Here is a tiny trained network, its code and every weight. The questions are about switching its units off for an input and a target symbol, where a switched-off unit gives its printed mean instead of its output.

import numpy as np


def w(rows, s, z=0):
    codes = np.array(rows[::2]) - 128.0
    scale = np.full(codes.shape[1], s)
    scale[-1] = z or s
    return codes * scale


def f(y):
    return y / 2 * (1 + np.tanh(0.7978845608 * (y + 0.044715 * y**3)))


def softmax(a):
    e = np.exp(a - a.max(-1, keepdims=True))
    return e / e.sum(-1, keepdims=True)


def log_softmax(a):
    a = a - a.max(-1, keepdims=True)
    return a - np.log(np.exp(a).sum(-1, keepdims=True))


def net(x, mask):
    ids = ['ΔΛΠΣαβεζμτψω'.index(c) for c in x.split()]
    T = len(ids)
    res = E[ids] + P[:T]
    r = res
    for j in range(3):
        rows = slice(2 * j, 2 * j + 2)
        q, k, v = (r @ M[0][rows].T for M in (Q, K, V))
        z = softmax(np.where(np.tri(T) > 0, q @ k.T / 2**0.5, -1e9)) @ v
        o = O[0][rows]
        res = res + np.where(mask[j], z, o[:, -1]) @ o[:, :-1]
    y = f(res @ A[0][:, :-1].T + A[0][:, -1])
    res = res + np.where(mask[3:15], y, B[0][:, -1]) @ B[0][:, :-1]
    return log_softmax(res[-1] @ U[:, :-1].T + U[:, -1])


Q, K, V, O, A, B = {}, {}, {}, {}, {}, {}
E = w([
[90,194,167],'Δ',
[119,76,80],'Λ',
[172,88,99],'Π',
[48,5,84],'Σ',
[81,21,99],'α',
[62,180,143],'β',
[215,1,169],'ε',
[136,18,119],'ζ',
[139,105,170],'μ',
[155,23,227],'τ',
[69,104,178],'ψ',
[34,115,193],'ω',
],0.0098)
P = w([
[25,127,161],'0',
[180,159,184],'1',
[80,196,23],'2',
[64,68,230],'3',
[171,185,177],'4',
[96,192,1],'5',
[14,52,185],'6',
[199,111,178],'7',
[136,129,32],'8',
[7,57,187],'9',
],0.0093)
Q[0] = w([
[149,129,115],'H1',
[197,47,203],'H1',
[64,173,135],'H2',
[8,160,86],'H2',
[77,91,254],'H3',
[114,173,183],'H3',
],0.0077)
K[0] = w([
[31,75,98],'H1',
[92,129,171],'H1',
[83,138,160],'H2',
[84,209,134],'H2',
[114,129,151],'H3',
[101,211,245],'H3',
],0.011)
V[0] = w([
[161,108,106],'H1',
[113,105,182],'H1',
[174,67,81],'H2',
[90,130,10],'H2',
[121,143,172],'H3',
[120,123,53],'H3',
],0.012)
O[0] = w([
[148,76,32,93],'H1',
[133,124,33,252],'H1',
[185,141,129,143],'H2',
[40,196,91,21],'H2',
[168,102,127,155],'H3',
[89,254,149,69],'H3',
],0.0073,0.0041)
A[0] = w([
[228,189,204,27],'N1',
[179,97,137,69],'N2',
[244,168,72,51],'N3',
[130,71,99,139],'N4',
[42,133,112,48],'N5',
[72,68,133,39],'N6',
[123,179,158,80],'N7',
[191,97,144,25],'N8',
[79,118,50,162],'N9',
[118,130,123,252],'N10',
[54,173,69,210],'N11',
[245,187,25,248],'N12',
],0.012,0.0036)
B[0] = w([
[3,180,232,174],'N1',
[45,120,23,225],'N2',
[105,229,143,197],'N3',
[113,168,42,253],'N4',
[149,109,182,179],'N5',
[45,196,66,216],'N6',
[55,54,176,106],'N7',
[48,174,102,229],'N8',
[221,79,154,200],'N9',
[222,94,132,180],'N10',
[225,164,138,209],'N11',
[183,187,168,250],'N12',
],0.0064,0.0052)
U = w([
[253,83,192,213],'Δ',
[186,177,95,242],'Λ',
[96,150,149,63],'Π',
[28,118,177,191],'Σ',
[128,212,187,138],'α',
[87,152,90,94],'β',
[107,168,197,4],'ε',
[36,252,150,62],'ζ',
[130,123,127,46],'μ',
[143,72,204,195],'τ',
[129,155,217,39],'ψ',
[123,91,103,90],'ω',
],0.013,0.003)

Each question gives the input, a string of symbols that net reads in full, and the target symbol t.
The units are the heads (2 rows each of Q, K, V and O) and the neurons (one row each of A and B). Each row of codes is followed by its name. A weight is (code - 128) times the scale printed after its matrix; where a second scale follows, it is the last column's (O, A, B and U).
mask holds one flag per unit, heads first, then neurons. A switched-off unit (its flag False) gives its mean, the last column of its rows in O or B, instead of its output. The means were averaged over made-up inputs and are rounded, as every weight is.
A unit's drop is (log p(t) with every unit on - log p(t) with that unit switched off) / (log p(t) with every unit on - log p(t) with every unit switched off).
The circuit of an input: a set's keep is (log p(t) with only the set's units on - log p(t) with every unit switched off) / (log p(t) with every unit on - log p(t) with every unit switched off). Starting from the 12 units with the biggest drops (on a tie, the unit counted first), units are removed one at a time, each time the one whose removal leaves the highest keep (on an exact tie, the one counted first), for as long as the keep stays at least 0.8.
circuit, biggest first: the units of the circuit, biggest drop first
most important unit: the unit with the biggest drop
k most important neurons: the k neurons with the biggest drops, biggest first
which heads matter: for each layer, one digit per head in row order, 1 if its drop is at least 0.15 and else 0, layers parted by /
drop when u is switched off: that unit's drop, to one decimal
input Π Σ ψ, target Δ: most important neuron => (N11)
input τ τ Π, target Δ: which heads matter => 000
input ε α τ ζ Π, target α: 4 most important neurons => (N12; N3; N1; N6)
input ε ε ε Π ω ε ε Π, target ζ: which heads matter => 010
input Π Δ ε, target Δ: circuit, biggest first => (N6; N12)
input ε Π ω Λ ε ε Δ ε ζ, target Δ: which heads matter => 001
input τ Σ ω, target Δ: 2 most important neurons => (N11; N9)
input ε Λ Π ε, target ω: which heads matter => 100
input μ Δ ω ε, target Σ: which heads matter => 010
input Λ ω Δ ε ω ε ω Π Σ, target Δ: 2 most important neurons => (N9; N11)
input τ Π Σ Σ ε Σ ζ ε ω, target Δ: drop when N11 is switched off => 0.2
input τ μ Δ ε ε Λ Λ ψ Π, target Δ: drop when H3 is switched off => 0.3
input Σ Λ ω ε ω β, target Δ: drop when H3 is switched off => 0.0
input Π ε ε Π ε Λ, target Δ: most important unit => N9
